Read these off the array that follows. Rows and columns are numbered from 0.
1) Which number is the entry in row 0 and column 0?
2) Which number is the entry in the top-right corner?
3) Which number is the entry in the bottom-right corner?
4) Which number is the maximum?
5) Which number is the entry at row 0, column 2?
6) Which number is the entry at row 1, column 0?
7) Which number is the entry in row 1 and column 1?
8) Which number is the entry in the bottom-left corner?
[[136 111 115 135 130 137]
 [137 132 112 126 118 111]
 [133 135 117 126 117 110]
 [114 127 135 132 120 119]
 [142 121 105 130 122 122]
 [121 113 134 136 126 135]
 [115 123 137 134 121 124]
 [138 130 111 126 119 112]
 [141 116 106 132 126 131]
 [124 136 125 127 118 110]
 [115 120 137 134 122 127]
 [115 129 134 131 120 117]
 [122 135 127 128 118 111]]
1) 136
2) 137
3) 111
4) 142
5) 115
6) 137
7) 132
8) 122

Read these off the row that follows.
1) Report the entry just left of the centre entry.
2) Report the entry just right of 131.
3) Report the entry just right of the centre entry.
4) Report the largest entry.
5) Report the entry just left of 122.
array([134, 128, 123, 139, 125, 132, 122, 131, 126, 115, 149])
1) 125
2) 126
3) 122
4) 149
5) 132

[[114 152 148 104 148 118 153 107 103 115 137 127 146]
 [144 147 149 149 102 116 145 109 117 139 125 107 113]
 [122 114 139 106 103 118 125 131 108 118 118 105 107]
 [151 103 137 142 141 148 137 101 128 126 127 101 135]
 [150 119 122 153 155 126 105 142 101 105 137 141 121]
 [126 118 146 147 138 114 117 138 149 153 140 155 149]
 [151 123 122 151 128 103 153 122 150 132 119 138 144]
 [144 131 121 147 122 122 150 152 113 132 144 152 102]
 [147 114 102 139 116 132 145 139 134 101 116 139 123]
 [102 124 132 102 150 130 143 150 128 130 126 147 127]
 [146 142 118 104 137 103 135 148 118 118 146 108 122]
 [104 139 156 116 118 106 101 111 110 143 112 115 153]
 [150 111 124 145 145 147 135 126 146 112 123 143 124]
 [101 154 111 149 134 148 149 105 113 117 127 141 114]]
Find the entry directly above the largest entry.
Answer: 118
Find the entry in the top-right corner.
Answer: 146
The last entry, reading row by row: 114
Find the largest entry in the first row.
Answer: 153
The top-left entry -> 114
Find the entry just left of the largest entry.
Answer: 139
Find the entry directly below the largest entry.
Answer: 124
The bottom-left entry: 101
The third entry on the diagonal from the top-right corner -> 118
The 2nd entry in reading order: 152
The 3rd entry in reading order: 148
Find the third entry from the end, reading row by row.
Answer: 127
Find the entry just right of 109.
Answer: 117
The largest entry in the last column is 153
The 5th-last entry, reading row by row: 113
Find the 2nd entry from the end, reading row by row.
Answer: 141

a = [128 125 100 132 130 127 138 128 129 128]
Find the entry just left of the smallest entry.
125
The third smallest entry is 127
The entry just right of 127 is 138
